Below are the code and all the weights of a small trained network. Each question names an input and a class and asks about switching units off, where a switched-off unit gives its printed mean instead of its output.

import numpy as np


def w(rows, s, z=0):
    codes = np.array(rows[::2]) - 128.0
    scale = np.full(codes.shape[1], s)
    scale[-1] = z or s
    return codes * scale


def f(y):
    return np.maximum(y, 0)


def log_softmax(a):
    a = a - a.max(-1, keepdims=True)
    return a - np.log(np.exp(a).sum(-1, keepdims=True))


def net(x, mask):
    res = np.array(x, float).reshape(1, 3) / 4 @ E
    y = f(res @ A[0][:, :-1].T + A[0][:, -1])
    res = res + np.where(mask, y, B[0][:, -1]) @ B[0][:, :-1]
    return log_softmax(res[-1] @ U[:, :-1].T + U[:, -1])


A, B = {}, {}
E = w([
[93,67,86,172,216,119,205,124,153,121,147],'x0',
[247,66,62,68,117,129,163,168,133,220,36],'x1',
[192,22,116,199,111,176,123,63,150,101,160],'x2',
],0.012)
A[0] = w([
[146,132,112,89,118,87,127,167,113,195,61,254],'n0',
[155,37,113,180,150,175,163,76,186,116,159,251],'n1',
[105,90,117,178,190,81,203,143,143,120,133,35],'n2',
[116,146,134,203,128,124,126,85,119,5,215,128],'n3',
[83,134,197,144,131,155,124,103,145,84,120,202],'n4',
[117,165,127,144,101,152,72,133,150,138,126,111],'n5',
],0.013,0.0025)
B[0] = w([
[120,177,115,178,136,126,204,227,226,199,49,221],'n0',
[98,59,62,185,137,115,17,7,13,151,105,249],'n1',
[137,200,134,56,93,155,143,175,192,162,136,208],'n2',
[58,227,185,36,190,68,94,106,165,28,162,252],'n3',
[119,176,119,129,156,185,35,99,120,96,91,197],'n4',
[149,185,190,130,123,95,140,116,108,103,127,159],'n5',
],0.011,0.02)
U = w([
[175,92,204,142,36,174,147,78,85,123,209,105],'0',
[61,254,151,89,141,154,186,184,219,169,129,254],'1',
[5,192,134,113,155,124,81,36,74,55,166,78],'2',
[134,74,41,179,119,172,158,90,105,231,83,73],'3',
],0.0081,0.0032)

Each question gives the input, the list of numbers given to net, and the class t.
The units are the neurons (one row each of A and B). Each row of codes is followed by its name. A weight is (code - 128) times the scale printed after its matrix; where a second scale follows, it is the last column's (A, B and U).
mask holds one flag per neuron, in row order. A switched-off neuron (its flag False) gives its mean, the last column of its row in B, instead of its output. The means were averaged over made-up inputs and are rounded, as every weight is.
A unit's drop is (log p(t) with every unit on - log p(t) with that unit switched off) / (log p(t) with every unit on - log p(t) with every unit switched off).
The circuit of an input: a set's keep is (log p(t) with only the set's units on - log p(t) with every unit switched off) / (log p(t) with every unit on - log p(t) with every unit switched off). Starting from all 6 units, units are removed one at a time, each time the one whose removal leaves the highest keep (on an exact tie, the one counted first), for as long as the keep stays at least 0.8.
circuit, biggest first: the units of the circuit, biggest drop first
top k neurons: the k neurons with the biggest drops, biggest first
drop of u: that unit's drop, to one decimal
input [7,0,-2], class 1: circuit, biggest first -> (n2)
input [-7,1,7], class 0: circuit, biggest first -> (n3, n0)
input [-7,1,3], class 0: top 3 neurons -> (n3, n2, n0)
input [8,6,-1], class 3: top 2 neurons -> (n3, n1)
input [3,-3,-3], class 1: top 2 neurons -> (n1, n2)
input [-8,4,4], class 1: top 2 neurons -> (n1, n0)
input [-4,6,3], class 3: top 2 neurons -> (n3, n2)
input [-3,-1,-2], class 1: drop of n1 -> 2.9
input [5,4,3], class 3: drop of n3 -> 0.6
input [-6,-3,-5], class 1: drop of n4 -> 0.0
input [-2,4,3], class 3: drop of n3 -> 0.3
